Rows near named flat spaces through zero (a row that begins with a name and a colon came from that space)
rf_ds: 44 2 -11 34 -11 -50 2 0 -11 -14 -24 -1 5 -7 38 -32 20 -17 4 -11 28 8 20 11 -45 29 12 -3 -20 24 35
dj_gd: 45 20 -27 -2 4 -42 4 11 15 -11 -10 -29 12 12 26 -29 19 51 0 23 17 -25 4 -63 1 -27 11 -58 -14 79 -26
bs_qm: 39 13 -16 20 11 -7 -7 40 24 -14 17 -38 21 0 -6 0 23 37 35 15 29 -33 2 -7 21 -58 -14 -26 -12 16 -7
bs_qm: -10 -20 27 -33 -18 12 20 -27 -5 -1 -15 11 -20 -17 13 0 -5 -33 -35 0 1 34 0 28 -6 19 20 30 10 -15 11
jq_dc: -37 -7 45 0 30 5 -37 -25 36 -10 45 4 26 35 -19 -26 -63 54 0 32 8 42 -14 -50 15 -47 -7 -39 2 -46 39
dj_gd: -2 0 -11 37 44 -19 -10 1 2 -13 5 6 9 26 -15 -1 2 31 6 -2 -5 -18 0 -31 -8 1 -12 -30 -11 8 -16
jq_dc: 22 -3 -44 -48 -12 -25 18 -7 -8 7 -25 -11 -25 20 27 13 23 7 -13 -32 -25 -21 9 5 25 54 -12 33 -29 68 -35
dj_gd: -37 -9 39 -7 -4 30 -12 -17 8 3 25 0 1 3 -6 14 -33 -6 -13 -1 3 27 -8 6 19 -19 -16 18 8 -35 24
jc_ls: 5 -7 -28 -16 -13 15 10 16 -20 -4 -14 4 -31 1 -13 14 25 -26 6 -35 4 -4 18 45 3 36 -7 45 2 5 -28
bs_qm: 14 18 3 28 7 -24 -5 2 15 -4 7 -8 16 1 13 -8 5 24 10 7 -14 -25 -14 -14 -7 -22 14 -17 -4 -3 12
jq_dc: 6 -4 -5 -13 -20 24 18 20 -11 -2 -17 -7 -18 -20 -2 14 25 -25 -6 -5 16 -6 14 22 5 0 1 15 12 16 -29
jq_dc: -2 -10 6 -13 25 -1 -6 -32 1 5 25 -7 7 2 -5 4 -19 -7 4 6 -12 11 -35 -3 4 -31 -10 0 -21 -24 45
jc_ls: 11 -29 15 -19 47 -2 8 -30 26 -34 26 -14 -15 21 -21 0 2 26 -15 -4 7 15 -26 33 20 -33 10 26 -12 -42 8
fp_pc: 54 25 -20 10 10 -50 -8 13 38 -16 12 -32 21 15 22 -25 20 61 33 13 -11 -44 -18 -19 7 -48 20 -25 -26 15 15
jq_dc: -7 33 36 61 -9 -8 -26 34 38 -10 7 -1 35 -4 18 -12 -2 42 35 31 -22 -44 0 -38 -14 -61 17 -48 7 -34 23
jc_ls: 11 -7 -25 0 31 -4 3 0 -5 -25 -1 -22 -24 28 1 18 27 18 -3 -26 4 -28 2 -22 13 -16 -30 -2 -30 48 -33
fp_pc: -4 -19 23 -21 3 2 4 -8 24 -30 -3 4 -22 18 0 -10 3 22 -14 -7 0 15 9 26 8 1 20 27 2 -31 -6
bs_qm: -15 -7 -18 -7 19 24 11 12 -18 29 -4 22 16 -18 -47 12 -9 -14 1 28 -2 6 -2 -6 4 21 -1 -29 26 -6 -36
fp_pc: 9 -8 -45 -93 6 4 13 -32 -12 19 8 8 -25 10 -32 -13 -11 -4 -1 -1 -27 23 -32 11 16 21 23 23 1 0 -13
fp_pc: -24 -21 0 -5 10 -4 -22 7 5 17 -22 27 19 9 17 21 -13 -9 41 9 -57 -22 15 -14 0 28 -43 -13 -53 -23 44
fp_pc: -6 9 24 37 -5 -33 -7 -31 1 -14 3 16 -5 15 22 -26 -13 5 -23 -25 -3 21 -3 13 -33 32 30 24 11 -23 26
bs_qm: 31 -18 -16 -8 53 -29 11 -45 -1 -18 19 -13 -11 14 -7 -1 11 0 -7 -16 -9 0 -43 24 -5 -15 6 21 -32 -15 28
jc_ls: 10 8 13 -19 -33 8 6 23 17 -6 -13 11 0 -18 -9 -37 2 10 2 30 18 19 17 12 -12 -6 52 -12 40 -24 -15
jq_dc: 3 13 7 -30 -17 13 4 11 15 2 -3 0 2 -14 -6 -22 -2 17 3 39 -4 -1 -6 -27 0 -38 36 -34 25 -3 -15
jc_ls: -16 -5 -12 -7 13 20 -2 13 -8 16 8 1 13 4 -33 7 -17 10 -6 18 25 16 11 -29 21 6 -23 -32 17 25 -38
jc_ls: -18 -7 5 -31 -3 56 16 23 7 -7 11 -25 -22 -1 -28 37 13 11 -21 -1 22 -8 6 6 53 -34 -18 14 25 20 -69
rf_ds: -24 -3 5 13 11 -3 -2 -12 -5 8 0 21 1 10 -8 10 -12 -1 -8 -13 -24 1 -2 8 -2 36 -1 14 5 -19 -5
fp_pc: -39 -28 27 4 41 15 -19 -9 18 -31 7 14 -12 42 -17 5 -17 33 -4 -2 -6 10 14 -25 10 -9 -24 -12 -15 -25 -8
fp_pc: -37 -30 -11 -24 20 70 18 1 -42 13 7 -11 -25 -10 -43 60 1 -49 -30 -15 37 18 6 1 37 0 -64 12 9 40 -55
rf_ds: 39 -7 -40 -26 37 -13 21 -13 -4 -6 11 -16 -12 2 -26 3 25 4 3 -7 -4 -14 -32 27 10 -11 13 15 -12 4 -16
jc_ls: 19 -9 -45 -44 7 6 6 9 -11 -3 7 -4 -20 18 -41 -14 5 9 3 -13 35 27 11 20 19 26 -1 17 11 20 -42
dj_gd: -5 -10 -8 -17 8 8 11 -18 -16 15 3 -4 -3 -7 -4 20 -4 -21 -16 -5 -3 7 -13 3 11 10 -15 10 -6 15 -2
jc_ls: 6 -1 -1 -40 -23 45 28 37 8 -4 -23 7 -22 -36 -27 7 36 -14 10 25 -12 -23 4 36 6 -26 43 7 36 -29 -49
jq_dc: 2 12 15 11 -8 -6 -10 3 18 -11 3 -16 1 5 32 7 8 16 12 -3 -23 -32 -8 -17 4 -39 -5 -3 -21 2 22
bs_qm: -10 -12 -1 -49 -14 24 11 5 -4 10 -33 15 -15 -23 13 16 15 -30 16 22 -51 -25 -3 -7 -5 -11 5 -9 -19 -8 6
jq_dc: -9 -12 15 -20 -14 37 27 12 -6 25 -11 -5 13 -43 -10 29 1 -28 -25 34 18 8 3 7 24 -7 -6 -13 24 13 -27
fp_pc: 18 11 -22 -15 -10 -5 16 14 4 3 -5 2 -8 -3 -18 -9 16 15 -4 -3 0 -7 1 26 9 22 33 16 27 3 -44
jc_ls: -8 4 -15 16 20 -15 -12 -20 -15 13 9 21 6 7 -10 1 -11 -15 19 -14 -36 -7 -22 5 -21 20 -2 8 -13 -31 31
bs_qm: -19 -27 18 -12 4 42 11 -18 -21 -19 18 -10 -36 1 -27 14 -5 -35 -42 -30 60 55 7 40 11 1 -17 46 23 -6 -17
jq_dc: -12 -7 -10 -3 -7 37 -11 55 10 -8 -3 -7 -5 10 -23 26 14 15 30 -5 15 -20 39 9 35 -6 -39 4 -1 3 -40
dj_gd: 28 -30 6 -25 24 -16 18 -13 18 -37 -16 -10 -19 9 11 -11 23 15 -16 6 11 5 4 12 0 -12 15 2 -23 4 -3
bs_qm: -13 23 1 17 -32 29 -26 44 2 17 17 -2 22 -12 -18 0 -15 -3 43 10 15 -2 14 -1 7 -24 -16 -11 20 -23 12
dj_gd: -24 -43 12 6 50 20 17 7 8 -15 -17 18 -5 11 -31 36 12 11 -20 4 -5 -8 20 19 22 28 -21 1 -4 -17 -50
dj_gd: -21 2 10 -42 -19 16 0 -20 -2 13 9 1 -7 4 -2 -10 -29 2 -25 10 6 34 -5 -22 14 1 6 -2 19 13 -7
jq_dc: -16 -17 15 -31 -24 19 -14 13 9 -3 -14 5 -6 3 16 -1 -11 -7 16 9 0 14 28 -9 7 -3 -22 -2 -20 -4 22
fp_pc: 19 -5 -26 -2 33 -10 26 1 -3 28 -3 4 28 -22 -29 17 8 3 -5 30 -15 -19 -22 8 14 15 10 -22 8 5 -29
rf_ds: 12 1 -13 -28 11 3 -3 -10 -1 -4 6 -9 -9 -1 0 -4 7 -5 20 8 -19 -13 -25 -17 -5 -42 2 -12 -21 -2 21
bs_qm: 0 9 12 9 -20 -15 3 -13 -5 11 -12 27 4 -20 12 -18 -4 -24 3 3 -29 5 -11 25 -36 24 41 14 13 -44 33
dj_gd: 6 9 -3 -29 4 -15 -14 -18 15 -21 12 -6 -14 33 3 -42 -14 42 -3 6 6 18 -7 -45 -5 -27 21 -23 -2 15 1
jq_dc: 9 11 -32 9 16 -19 11 -16 -27 18 -5 15 2 -5 -13 -5 4 -14 -6 -5 -16 -6 -20 -6 -23 31 17 -8 9 14 -14
rf_ds: -23 14 2 -2 -17 37 -11 30 4 16 23 -11 11 1 -29 12 -19 16 4 8 27 8 11 -11 36 -16 -20 -7 33 7 -34
rf_ds: 12 6 2 27 -5 -3 -1 2 -12 -6 7 -29 4 -3 18 4 5 -8 -14 -9 47 6 8 -22 0 -21 -27 -13 -5 50 2
jc_ls: -11 6 26 52 -12 -3 -8 8 -8 2 5 9 24 -7 -6 -25 -26 0 -26 12 66 49 29 -15 -20 21 3 -28 41 9 -5
dj_gd: -14 9 15 9 -10 27 -11 46 26 -3 3 -7 16 0 -14 5 -2 37 16 28 13 -17 23 -25 25 -34 -8 -34 20 0 -34
dj_gd: -7 4 -6 -19 -1 12 -5 4 -3 -2 1 5 -6 6 -15 -18 -9 10 1 16 11 13 4 -34 -5 -14 8 -30 13 13 -18
bs_qm: 26 -10 6 -13 -8 -41 0 -26 16 -15 -2 -13 -4 19 40 -19 -3 16 -16 -18 10 20 5 17 4 23 3 29 -27 14 33
fp_pc: -1 1 4 25 -10 -17 -12 20 8 8 -21 18 21 -4 19 0 1 0 27 7 -24 -20 21 2 -13 25 -7 -10 -17 -16 23
rf_ds: -10 23 11 31 -25 9 -28 18 -6 15 13 -8 25 -13 15 -5 -19 -13 28 12 13 -2 3 -38 -13 -36 -24 -33 -2 6 41
rf_ds: 10 11 -51 -59 -18 8 -4 1 -21 18 4 6 -21 6 -24 -16 -2 -14 25 -12 -12 10 -9 6 1 16 9 17 4 8 -9
bs_qm: 2 3 -4 30 -10 -19 -23 13 3 -14 4 -13 1 32 23 -3 -4 18 7 -34 30 6 35 -6 7 24 -40 13 -21 33 7
rf_ds: 0 -3 -18 45 51 5 6 -9 -26 9 26 -32 16 3 -18 43 3 -7 -21 -12 35 -13 -18 -30 21 -19 -60 -23 -12 59 -24
jq_dc: -32 5 21 36 8 9 -18 12 7 0 8 8 15 15 -7 6 -19 23 -3 5 6 0 16 -32 5 0 -19 -25 12 0 -14
jc_ls: -39 11 39 11 -39 13 -16 13 12 26 -6 11 30 -10 25 3 -35 7 -6 27 -5 10 22 -38 10 6 -13 -28 15 5 12
bs_qm: 8 28 -6 30 -35 -13 -5 36 4 -22 -23 0 -17 14 20 -21 26 26 1 -21 15 -21 40 -13 -16 19 20 -2 21 36 -45
fp_pc: -38 35 10 -15 -29 7 -24 -16 10 -14 17 10 -39 42 10 -16 -15 32 -2 -40 -46 -11 -12 -21 -2 -7 27 34 18 -16 -12
dj_gd: 40 -17 6 -46 10 -13 14 -36 14 -29 14 -30 -21 -1 14 -23 9 -1 -13 4 21 25 -29 19 0 -51 23 17 -21 -5 38
jq_dc: 11 2 -23 -3 9 -36 5 -20 -7 16 -9 2 7 12 21 6 0 5 -7 -15 -29 -14 -9 -6 3 43 -8 8 -25 30 4
rf_ds: -31 8 34 7 -8 23 -38 9 24 -21 27 -7 0 27 -1 -15 -29 32 18 6 14 15 9 -39 7 -56 -16 -19 1 -23 23
jc_ls: 1 -16 21 -16 -19 14 15 13 9 8 -22 7 10 -31 8 7 4 -18 -4 28 2 6 14 23 5 5 9 -1 6 -16 5
rf_ds: -12 24 -13 3 -38 6 -11 24 -6 10 0 9 -6 10 -8 -13 -8 10 4 -17 11 8 25 1 3 35 7 14 32 13 -32
jc_ls: -30 -11 10 -16 17 76 22 39 4 -4 7 -2 -9 -17 -71 28 10 11 -20 34 34 0 10 -4 38 -40 3 -27 60 -5 -98
bs_qm: -34 22 31 20 -10 40 5 -4 -8 36 33 23 29 -43 -54 -6 -39 -22 -14 38 9 33 -33 15 -10 -19 45 -13 82 -69 -3
fp_pc: 2 -12 16 53 60 -2 10 -3 3 -11 15 -3 31 -6 -39 -4 -6 22 -28 38 49 15 -7 -29 -7 -27 2 -61 25 2 -28
rf_ds: 25 -35 -37 -41 59 17 48 -35 -24 44 31 -21 19 -37 -59 58 2 -44 -25 9 6 12 -60 73 52 10 -23 38 -3 -11 -11
rf_ds: -28 37 -17 3 -33 16 -28 42 2 -8 -5 11 -20 35 -9 -19 -1 42 21 -14 -7 -21 34 -54 -1 4 4 -22 27 30 -59
dj_gd: 35 4 9 70 11 -35 -3 23 7 -20 -19 -12 26 -16 34 -8 29 1 17 13 21 -30 16 -14 -34 -23 -6 -40 -25 16 28
dj_gd: 4 25 -39 -21 6 -19 -16 3 15 5 18 -27 -5 47 13 16 3 58 17 -27 -40 -49 -12 -42 46 -8 -31 4 -32 54 -28
fp_pc: 10 -35 -12 -25 0 3 26 -14 -21 11 -18 0 -12 -16 4 31 13 -49 -20 -23 7 17 9 62 14 55 -24 53 -19 8 3
-27 -13 16 -40 -40 45 12 19 -5 -4 -27 -11 -31 -3 21 27 10 -14 -29 -6 18 5 40 -16 30 5 -29 9 4 55 -47
jq_dc
29 27 -19 20 -13 -31 -17 18 3 5 0 0 25 -4 8 -41 -2 16 32 20 11 -4 3 -28 -28 -11 19 -41 2 10 22
fp_pc
-2 -16 40 12 -8 2 12 1 15 4 -14 3 22 -31 21 10 -2 -14 -12 29 1 4 6 18 0 -5 6 -6 0 -24 25
rf_ds
4 9 28 -13 -22 -16 -10 -26 12 -21 -3 2 -14 3 36 -40 -9 2 -4 7 -9 17 -11 -21 -34 -32 37 -7 -5 -16 47
jq_dc
-34 6 -10 13 13 10 -12 -5 -17 11 6 13 -4 20 -13 16 -14 2 -3 -17 -17 -7 1 -30 3 21 -25 -6 2 15 -21
rf_ds
56 -35 -28 -69 45 -22 32 -57 2 26 29 -47 17 -24 5 35 3 -27 -5 12 -15 1 -72 47 47 -32 -25 33 -63 4 63
jc_ls
47 -18 22 25 26 -27 6 7 50 -41 13 -55 8 6 42 32 41 32 15 -14 -2 -52 -11 46 37 -63 -26 34 -61 -13 40
dj_gd
-32 6 7 -17 -42 36 -14 34 0 8 -17 15 -11 -2 3 9 -4 -9 21 -2 -15 -7 32 -5 7 10 -12 6 9 -7 -13
dj_gd
12 1 -6 -30 -1 7 6 -8 0 1 4 -7 -7 -12 -4 -6 4 -9 7 12 -8 0 -21 1 -2 -30 16 -3 -2 -8 11
jq_dc
17 -7 -3 -3 -9 -3 8 16 4 24 2 4 35 -26 -20 -10 -13 -5 4 31 32 29 10 30 9 23 7 -8 20 -15 5
bs_qm
-7 -24 20 18 19 -12 -13 1 15 -15 -10 9 11 13 16 4 -4 7 12 4 -7 -1 18 -1 -4 7 -25 -8 -35 -19 32
fp_pc
-43 -24 3 16 49 31 -6 -6 -15 -11 12 6 -13 31 -37 33 -11 6 -21 -17 15 9 10 -24 19 8 -49 -8 -2 13 -43
fp_pc
-6 2 -4 12 -21 26 -4 47 -5 -8 -14 8 -5 -4 -23 -9 9 0 10 6 42 11 44 1 -4 10 -2 -14 31 8 -43
fp_pc
-23 2 6 -24 -7 13 -14 0 14 8 12 15 2 15 -18 -9 -26 21 8 8 -17 14 0 -3 15 6 8 4 13 -30 -2
jc_ls
-8 -27 -20 -29 26 0 -1 -2 -3 3 -10 29 -3 17 -33 -5 -9 5 9 5 -12 18 12 13 3 46 -4 1 -7 -21 -13
rf_ds
14 21 -10 50 35 -57 -25 -34 6 -4 31 -36 21 40 46 11 -7 36 5 -32 -20 -37 -32 -52 7 -25 -46 -11 -60 48 46
dj_gd
25 10 9 22 12 -19 5 -13 9 -27 14 -47 -6 11 33 4 19 23 -25 -12 29 -17 -14 -31 9 -54 -12 -11 -18 55 -2
jc_ls
-20 6 21 -21 -26 13 -1 -7 9 -3 -3 12 -18 1 8 -6 -7 -1 -7 -5 -24 5 -3 12 -2 0 27 24 16 -29 3
fp_pc
10 30 20 14 -41 -26 -9 5 20 -7 -18 18 -1 -14 41 -31 11 3 27 5 -54 -31 -9 10 -42 -12 59 7 3 -48 43
rf_ds
21 11 -20 46 11 -38 -29 12 -9 -7 3 0 24 17 6 -36 -9 12 29 2 35 11 19 -39 -34 6 -18 -44 -19 25 30
fp_pc
-13 10 15 -17 -48 -8 -15 8 15 7 -20 29 -2 0 27 -22 -12 -1 23 -1 -41 2 17 17 -16 31 28 22 1 -41 33
jc_ls
35 0 -12 -11 11 -28 12 -48 -17 20 18 -35 12 -21 34 13 -1 -37 -10 -4 -4 -1 -51 0 0 -28 -17 9 -41 30 64
fp_pc
20 6 7 22 -7 -12 -5 10 4 -5 -3 -12 15 -14 20 -11 7 -5 13 13 17 -5 3 -9 -16 -26 -1 -21 -10 6 29
rf_ds
-22 -4 15 -10 21 -29 -29 -28 25 8 1 42 20 22 9 -22 -34 23 38 20 -86 -9 -24 -17 -22 9 20 -14 -33 -76 69
jc_ls
-2 7 -12 -1 18 10 -1 4 5 20 27 2 18 -7 -38 13 -9 6 20 8 -19 -11 -29 23 18 -12 4 8 13 -42 1
rf_ds

Rows near named flat spaces through zero (a row that begins with a name and a colon came from that space)
rm_rj: -53 51 57 -36 -3 -39 7 33 67 12 -38 -26 16 -10 -5 -62 -6 -8 -55 20 39 -23 7 7 27 -15 42 -31 -19 -15 -59
fd_fg: 10 -10 -20 -2 8 -19 16 -7 -22 18 26 -12 0 9 -25 6 31 -5 -8 -21 20 27 -2 -12 -34 24 -23 -25 -5 -5 24
jm_fr: -3 -20 22 9 20 16 -29 -1 32 -8 8 3 -8 16 8 5 -22 16 -27 4 -6 11 -20 19 -20 21 -9 28 -17 -30 43
fd_fg: 37 -38 -75 -15 15 10 35 22 -45 5 30 1 -12 5 -12 25 8 -12 25 -37 -11 6 -13 -32 -40 -10 5 -17 37 -11 -3
nc_mf: 35 -16 -27 1 11 1 -1 -24 -32 4 24 0 6 2 0 48 27 -2 25 0 -1 22 -14 -17 -34 10 -36 -8 7 13 53
jm_fr: 28 15 -9 -16 1 -14 -14 -17 -30 2 7 4 20 16 -1 35 34 -6 -3 16 20 7 0 11 -16 9 -44 9 8 18 62
fd_fg: 14 50 40 37 -47 -33 -37 -95 -46 21 -6 0 32 -5 20 57 58 11 40 46 21 40 37 23 40 30 -74 11 -27 87 73
rm_rj: 15 0 -15 -6 16 -4 11 12 -4 -2 -5 -5 1 4 2 4 -3 -17 4 -10 5 1 6 -41 -26 -10 -3 -24 -14 -7 -15
jm_fr: -18 -20 -4 -23 33 11 26 44 41 -11 0 -7 -10 -15 -18 -38 -18 -9 -17 -16 -8 -21 -31 -29 -26 -18 39 -33 2 -44 -49
rm_rj: 4 -12 14 47 -4 21 -13 -29 9 -11 -2 -22 -11 -17 14 16 -26 0 19 9 -20 -5 19 6 -8 2 6 17 -25 10 8
rm_rj: -1 -1 13 29 7 0 0 -5 18 -2 -9 -29 -9 -4 6 -5 -25 -13 -5 -5 3 1 27 -20 -23 2 9 -11 -41 -7 -16
fd_fg: -20 -15 8 4 6 7 1 19 26 5 1 8 -16 8 3 -24 -26 14 -13 -17 -9 12 -10 -4 8 6 22 2 -6 -27 -27
jm_fr: 15 17 -31 -20 -9 -13 18 22 -34 -4 -6 -6 8 11 -17 -9 12 -26 -14 -9 19 -28 29 9 -5 -14 0 2 19 6 -11
rm_rj: -29 -2 37 -24 30 -5 -4 22 69 6 -8 -6 0 -8 10 -20 -17 12 -23 10 4 9 -42 -25 -9 -4 24 -29 -16 -35 -19
jm_fr: 14 0 10 22 -3 29 -14 -44 -17 -36 -2 8 13 -40 -3 27 21 -6 46 37 -30 -36 -9 13 4 -14 -23 12 6 39 30
jm_fr: 9 1 13 9 2 9 -19 -22 2 -12 0 -4 7 -8 5 20 4 1 4 22 -5 -9 -4 19 -7 3 -15 18 -3 11 38
jm_fr: 0 -10 0 -7 18 6 -3 14 8 -11 7 2 -3 10 -16 -12 -1 -4 -25 -7 3 -8 -10 6 -24 8 -7 5 -5 -24 15
fd_fg: 15 14 -10 -25 12 1 -10 27 -19 -18 -13 33 9 35 -5 -10 3 -13 -24 -4 10 -14 7 -6 -5 -4 -27 15 0 -13 8
nc_mf: 18 19 -19 -27 -5 -20 4 14 -20 8 -5 -9 13 16 2 13 11 -14 -15 3 24 -8 16 6 -7 -9 -6 3 16 6 13
nc_mf: 2 2 -17 -36 10 -11 21 14 -1 4 9 -7 12 -15 -17 1 27 -9 0 3 10 -13 -26 -6 -14 -13 7 -27 28 -2 0
rm_rj: 19 -37 -22 9 16 27 -7 1 -2 -6 17 10 -15 5 14 28 -19 12 18 -10 -25 12 -23 -10 -20 2 0 15 11 -15 22
rm_rj: 7 20 -21 -60 6 -53 12 29 -15 40 15 -3 18 42 -17 1 42 -2 -49 -15 56 35 -10 0 -19 20 -23 -22 19 -16 32
jm_fr: -9 29 29 29 -29 -24 3 -57 -9 13 -4 -35 17 -39 -5 14 36 -6 27 28 13 3 25 11 16 6 -12 -22 -19 54 9
rm_rj: 2 -2 -17 -4 -12 -5 5 -4 -36 5 15 26 1 15 -20 -7 28 6 1 -15 3 13 -1 13 13 17 -24 6 16 7 13
nc_mf: 20 -15 -17 13 5 27 -1 -11 -21 -30 8 -3 0 -16 -15 13 4 -13 13 7 -19 -36 1 20 -20 -8 -8 20 13 8 25
fd_fg: 9 6 30 7 14 -5 -27 -16 36 3 -7 -34 7 -1 27 32 -18 0 -15 28 12 6 0 4 -28 4 -4 8 -27 -3 44
fd_fg: -18 22 51 3 1 -8 -35 -10 31 -1 -17 13 9 19 13 -10 -7 13 -29 21 13 14 1 14 17 18 -21 17 -32 -5 22
fd_fg: -13 -8 11 -1 5 9 5 0 29 -4 1 -20 -2 -29 0 -3 -8 2 4 13 -10 -18 -18 8 -3 -12 28 -7 9 -4 -9
rm_rj: -54 -53 32 33 17 40 -10 25 68 -6 13 22 -46 9 -5 -61 -63 42 -31 -36 -38 22 -34 14 15 30 43 24 -22 -68 -39
nc_mf: 19 5 -23 -9 -10 4 4 4 -22 -4 -6 -2 5 -4 11 20 -2 -9 17 7 -5 -19 10 5 6 -22 8 11 25 16 -2
fd_fg: -30 20 74 18 -3 12 -50 -7 73 -9 -38 -1 -1 2 50 -6 -56 23 -19 40 -10 -4 2 22 38 -4 21 38 -35 -8 -3
nc_mf: 3 -35 -40 -6 12 39 18 31 -23 -25 9 54 -19 3 -13 -22 -10 4 27 -31 -41 -14 -27 -24 11 -15 9 3 30 -20 -43
jm_fr: 5 14 -15 -29 9 -26 21 21 -10 6 3 -19 12 7 -28 -14 26 -24 -30 -9 32 -11 8 -4 -29 -1 -5 -25 3 -9 1
nc_mf: 37 13 -43 -38 -2 14 5 33 -29 -33 -14 -16 16 -3 -4 18 -5 -35 -14 21 3 -83 18 47 -16 -47 18 42 57 8 19
nc_mf: 28 -19 -42 -37 30 23 -13 65 -20 -28 1 48 -9 66 -7 -14 -26 -9 -50 -30 0 -19 -6 6 -28 -1 -18 47 20 -55 19
fd_fg: 48 -7 -52 -35 23 17 1 34 -36 -24 -4 22 7 23 8 29 -4 -23 5 -4 -6 -29 -4 -21 -31 -29 -15 15 31 -10 17
nc_mf: -11 -15 -9 10 8 20 1 31 -16 -24 -1 48 -19 37 -28 -55 -16 -2 -28 -40 -11 -5 12 -2 5 16 -14 19 -16 -35 -30
rm_rj: 40 -27 -50 -3 16 17 8 4 -40 -7 16 19 -6 12 4 35 4 -7 30 -18 -16 9 -9 -34 -29 -6 -20 -1 16 -1 16
nc_mf: 15 -7 -9 -6 12 15 -16 19 -2 -18 -3 9 -3 24 3 2 -19 -5 -24 -2 -2 -16 4 17 -16 -1 -7 33 3 -20 23
jm_fr: -15 -16 1 16 -3 -2 2 -4 -9 16 14 33 -16 22 -6 -19 4 22 4 -32 -6 49 -8 -21 16 31 -17 -9 -17 -12 -14
11 20 -1 -9 -8 -4 -1 -13 -23 -12 -7 3 18 -11 -8 9 27 -13 11 20 5 -23 7 11 6 -11 -18 1 11 27 14
fd_fg
8 3 2 38 -13 1 -2 -23 -15 -3 -3 -22 -5 -3 0 5 -8 -12 6 -3 1 -3 40 6 -8 7 -6 9 -26 16 2
rm_rj
6 0 -2 7 -3 8 -15 14 -4 -5 -11 16 -8 28 15 -3 -27 3 -13 -8 -3 2 18 5 9 2 -2 29 -8 -11 -3
nc_mf
-21 -18 23 57 -15 32 -11 -14 20 -18 -7 -10 -26 -14 5 -23 -47 9 4 -5 -31 -16 26 27 18 5 28 34 -24 -4 -26
rm_rj
10 -52 -15 23 27 31 -6 -4 4 -4 28 19 -24 10 3 15 -18 19 16 -26 -30 35 -32 -28 -31 22 -12 3 -12 -30 20
rm_rj
14 2 -9 -11 -1 -2 -12 6 -8 7 -1 10 2 21 19 22 -6 7 -3 2 4 12 -1 3 3 0 -8 18 11 -1 20
jm_fr
36 3 -29 -8 2 -4 5 -40 -69 -5 19 37 22 -6 -16 42 73 -7 55 7 -4 19 -19 -34 -10 7 -71 -28 14 44 45
rm_rj
-22 -7 36 10 19 -10 -16 15 53 4 7 -43 -10 21 -19 -33 -27 0 -83 -8 29 2 10 43 -43 36 9 19 -40 -51 33
jm_fr
26 35 14 -1 -17 -18 -26 -33 -12 -3 -10 -45 28 -6 10 46 17 -18 -15 47 29 -29 33 54 -15 -4 -21 33 2 37 74
jm_fr
9 -2 17 6 5 1 -30 -7 25 12 -5 -8 -2 17 42 35 -30 17 -5 14 1 26 -4 -1 -3 6 -1 22 -13 -6 32
nc_mf
4 14 6 -29 16 -21 -13 27 12 7 -3 -5 8 39 -5 -8 -1 -6 -58 -3 35 6 4 12 -25 15 -16 10 -11 -29 31
nc_mf
37 17 -20 -29 6 -9 -4 -16 -40 -9 4 7 29 -2 -6 42 48 -17 15 25 13 -15 -9 -1 -20 -10 -44 -5 23 29 55
jm_fr
30 7 -10 -8 9 7 -17 6 -7 -12 -13 -1 7 14 24 31 -16 -12 1 14 1 -14 11 -7 -16 -16 -10 19 0 2 22
fd_fg
26 12 -37 -52 7 -21 4 47 -10 18 -6 -1 8 39 20 20 -10 -9 -28 -8 27 2 3 -6 -12 -17 9 9 32 -17 6
jm_fr
8 -8 -4 2 13 -15 4 -5 4 14 15 -26 0 6 -9 11 9 -5 -16 -9 19 20 1 -8 -38 18 -10 -16 -16 -11 26
fd_fg
-7 -12 -13 -6 3 4 10 17 -5 2 7 20 -10 11 -10 -19 -2 6 -4 -22 -5 9 -9 -8 5 5 4 -3 7 -16 -19
fd_fg
-28 19 36 -18 7 -6 0 12 45 -4 -21 -3 9 -20 5 -25 -6 1 -9 21 3 -17 -17 -8 16 -17 23 -20 -7 -6 -32
rm_rj
-13 -1 19 2 -1 -13 -9 0 33 27 -1 -13 -6 8 26 8 -21 20 -9 0 8 35 -6 -6 8 10 16 -2 -12 -11 -2
jm_fr
-1 0 -24 -18 -4 -2 16 40 1 8 -11 1 -9 13 11 -14 -27 -4 -8 -19 1 -8 11 -10 12 -21 35 1 19 -15 -47
jm_fr
